Below are the code and all the weights of a small trained network. Each question names an input and a class and asks about switching units off, where a switched-off unit gives its printed mean instead of its output.

import numpy as np


def w(rows, s, z=0):
    codes = np.array(rows[::2]) - 128.0
    scale = np.full(codes.shape[1], s)
    scale[-1] = z or s
    return codes * scale


def f(y):
    return y / 2 * (1 + np.tanh(0.7978845608 * (y + 0.044715 * y**3)))


def log_softmax(a):
    a = a - a.max(-1, keepdims=True)
    return a - np.log(np.exp(a).sum(-1, keepdims=True))


def net(x, mask):
    res = np.array(x, float).reshape(1, 6) / 4 @ E
    y = f(res @ A[0][:, :-1].T + A[0][:, -1])
    res = res + np.where(mask, y, B[0][:, -1]) @ B[0][:, :-1]
    return log_softmax(res[-1] @ U[:, :-1].T + U[:, -1])


A, B = {}, {}
E = w([
[172,151,188,133,155,165,94,117],'x0',
[117,156,121,78,94,190,118,197],'x1',
[96,117,106,130,119,105,156,91],'x2',
[123,7,135,144,96,190,155,128],'x3',
[50,148,167,205,114,111,150,163],'x4',
[108,128,117,112,225,182,192,154],'x5',
],0.011)
A[0] = w([
[137,139,120,127,183,147,183,134,45],'N1',
[96,125,112,101,213,138,161,143,133],'N2',
[93,153,112,89,124,113,131,109,219],'N3',
[58,144,174,183,116,121,134,185,63],'N4',
[156,113,133,75,151,122,163,108,60],'N5',
[97,211,96,120,154,89,105,125,131],'N6',
[145,135,147,129,32,89,94,114,117],'N7',
[90,128,130,144,187,144,160,166,5],'N8',
[122,124,104,122,168,135,134,135,111],'N9',
[130,120,174,116,157,117,129,134,148],'N10',
[165,130,109,157,77,130,94,116,173],'N11',
[207,113,39,35,146,127,101,97,39],'N12',
[136,102,134,111,200,129,147,161,203],'N13',
[124,189,89,98,167,91,113,130,37],'N14',
[148,78,118,142,84,169,176,111,129],'N15',
[80,7,129,158,115,195,110,127,162],'N16',
],0.012,0.0011)
B[0] = w([
[150,129,54,160,102,149,76,100,177],'N1',
[114,177,95,137,115,223,125,83,198],'N2',
[138,125,106,82,172,124,86,125,155],'N3',
[25,122,167,125,81,54,180,170,204],'N4',
[97,107,106,105,109,100,164,63,161],'N5',
[152,97,180,48,181,70,59,254,206],'N6',
[164,217,21,167,100,189,107,85,208],'N7',
[74,137,114,129,134,168,111,38,181],'N8',
[93,112,63,155,150,173,180,107,150],'N9',
[119,177,88,82,51,90,170,98,140],'N10',
[118,153,78,163,130,169,124,34,172],'N11',
[11,62,190,162,21,59,237,108,241],'N12',
[114,163,125,174,130,182,129,95,181],'N13',
[173,84,125,48,172,74,59,154,192],'N14',
[201,93,143,53,146,126,97,197,193],'N15',
[187,108,133,36,149,91,67,180,246],'N16',
],0.0072,0.012)
U = w([
[174,102,133,64,178,96,97,127,79],'0',
[129,191,4,149,111,158,137,77,9],'1',
[75,121,196,136,82,86,195,101,252],'2',
],0.014,0.00019)

Each question gives the input, the list of numbers given to net, and the class t.
The units are the neurons (one row each of A and B). Each row of codes is followed by its name. A weight is (code - 128) times the scale printed after its matrix; where a second scale follows, it is the last column's (A, B and U).
mask holds one flag per neuron, in row order. A switched-off neuron (its flag False) gives its mean, the last column of its row in B, instead of its output. The means were averaged over made-up inputs and are rounded, as every weight is.
A unit's drop is (log p(t) with every unit on - log p(t) with that unit switched off) / (log p(t) with every unit on - log p(t) with every unit switched off).
The circuit of an input: a set's keep is (log p(t) with only the set's units on - log p(t) with every unit switched off) / (log p(t) with every unit on - log p(t) with every unit switched off). Starting from the 12 units with the biggest drops (on a tie, the unit counted first), units are removed one at a time, each time the one whose removal leaves the highest keep (on an exact tie, the one counted first), for as long as the keep stays at least 0.8.
circuit, biggest first: the units of the circuit, biggest drop first
k most important neurons: the k neurons with the biggest drops, biggest first
drop when u is switched off: that unit's drop, to one decimal
input [-6,0,1,-4,2,4], class 0: circuit, biggest first => (N6)
input [7,0,4,-4,-7,-8], class 1: 2 most important neurons => (N7, N11)
input [3,3,-8,3,-4,-1], class 2: circuit, biggest first => (N12, N14)
input [1,8,-4,4,8,8], class 1: 3 most important neurons => (N12, N2, N1)
input [4,5,2,-5,-2,6], class 1: 3 most important neurons => (N2, N16, N1)
input [-7,-6,3,3,4,-6], class 1: 2 most important neurons => (N7, N12)
input [-8,-7,-3,4,4,3], class 0: 3 most important neurons => (N12, N16, N15)
input [-5,-1,2,3,3,0], class 0: 2 most important neurons => (N12, N16)
input [-5,0,2,-7,2,6], class 0: 3 most important neurons => (N6, N14, N7)
input [-5,3,6,-2,-4,0], class 2: 2 most important neurons => (N12, N16)
input [1,6,-7,-3,-1,-5], class 1: 2 most important neurons => (N7, N16)
input [-3,5,2,-4,4,3], class 0: 3 most important neurons => (N12, N6, N14)
input [-7,3,3,2,5,-7], class 1: 2 most important neurons => (N7, N12)
input [4,0,8,-2,-8,3], class 2: circuit, biggest first => (N12)
input [7,-7,-5,-4,-8,-3], class 2: drop when N12 is switched off => 0.7
input [6,1,-7,7,7,6], class 0: drop when N15 is switched off => 0.4
input [4,-6,1,1,0,5], class 1: drop when N8 is switched off => 0.0
